Below is a small trained network, with its code and all its weights. Each question gives an input and a class and asks what happens when units are switched off, that is, made to give their printed mean instead of their output.

import numpy as np


def w(rows, s, z=0):
    codes = np.array(rows[::2]) - 128.0
    scale = np.full(codes.shape[1], s)
    scale[-1] = z or s
    return codes * scale


def f(y):
    return y / 2 * (1 + np.tanh(0.7978845608 * (y + 0.044715 * y**3)))


def log_softmax(a):
    a = a - a.max(-1, keepdims=True)
    return a - np.log(np.exp(a).sum(-1, keepdims=True))


def net(x, mask):
    res = np.array(x, float).reshape(1, 3) / 4 @ E
    y = f(res @ A[0][:, :-1].T + A[0][:, -1])
    res = res + np.where(mask, y, B[0][:, -1]) @ B[0][:, :-1]
    return log_softmax(res[-1] @ U[:, :-1].T + U[:, -1])


A, B = {}, {}
E = w([
[40,201,206],'x0',
[152,252,87],'x1',
[241,170,217],'x2',
],0.011)
A[0] = w([
[154,149,36,65],'n0',
[86,139,175,219],'n1',
[124,95,102,9],'n2',
[169,163,42,110],'n3',
[227,140,106,117],'n4',
[43,149,195,196],'n5',
[135,141,26,136],'n6',
[184,162,196,137],'n7',
[72,131,20,133],'n8',
[206,155,26,173],'n9',
[102,177,191,207],'n10',
[28,186,86,155],'n11',
[124,93,206,195],'n12',
[153,99,179,38],'n13',
[90,44,139,175],'n14',
[149,5,119,165],'n15',
[161,90,68,53],'n16',
[174,20,112,203],'n17',
[47,170,93,137],'n18',
[99,132,117,2],'n19',
[116,67,153,135],'n20',
],0.017,0.0087)
B[0] = w([
[126,112,210,182],'n0',
[150,75,121,213],'n1',
[97,32,85,136],'n2',
[145,104,207,197],'n3',
[193,181,175,210],'n4',
[57,41,57,251],'n5',
[144,56,196,207],'n6',
[210,117,169,225],'n7',
[129,52,118,234],'n8',
[188,168,251,243],'n9',
[142,56,116,234],'n10',
[72,51,55,244],'n11',
[186,76,100,212],'n12',
[136,55,53,152],'n13',
[20,98,25,219],'n14',
[21,173,32,244],'n15',
[50,172,84,174],'n16',
[79,208,33,248],'n17',
[75,51,63,216],'n18',
[81,44,54,127],'n19',
[157,78,120,182],'n20',
],0.013,0.015)
U = w([
[137,34,125,254],'0',
[9,85,49,173],'1',
[42,107,157,35],'2',
[197,200,247,242],'3',
[152,168,96,8],'4',
],0.014,0.0081)

Each question gives the input, the list of numbers given to net, and the class t.
The units are the neurons (one row each of A and B). Each row of codes is followed by its name. A weight is (code - 128) times the scale printed after its matrix; where a second scale follows, it is the last column's (A, B and U).
mask holds one flag per neuron, in row order. A switched-off neuron (its flag False) gives its mean, the last column of its row in B, instead of its output. The means were averaged over made-up inputs and are rounded, as every weight is.
A unit's drop is (log p(t) with every unit on - log p(t) with that unit switched off) / (log p(t) with every unit on - log p(t) with every unit switched off).
most important unit: the unit with the biggest drop
top k neurons: the k neurons with the biggest drops, biggest first
drop of u: that unit's drop, to one decimal
input [-8,8,-8], class 0: most important unit -> n8
input [-3,-6,8], class 1: top 4 neurons -> (n15 n17 n9 n13)
input [2,-8,8], class 1: top 4 neurons -> (n15 n17 n9 n14)
input [3,-4,3], class 0: top 2 neurons -> (n15 n17)
input [8,-3,2], class 0: top 4 neurons -> (n15 n17 n12 n14)
input [-5,1,-2], class 2: top 2 neurons -> (n7 n15)
input [-6,1,-1], class 3: drop of n9 -> 0.2
input [-7,2,2], class 3: drop of n17 -> 0.0
input [1,2,6], class 3: drop of n12 -> 0.0
input [-3,-1,2], class 4: drop of n11 -> 0.1
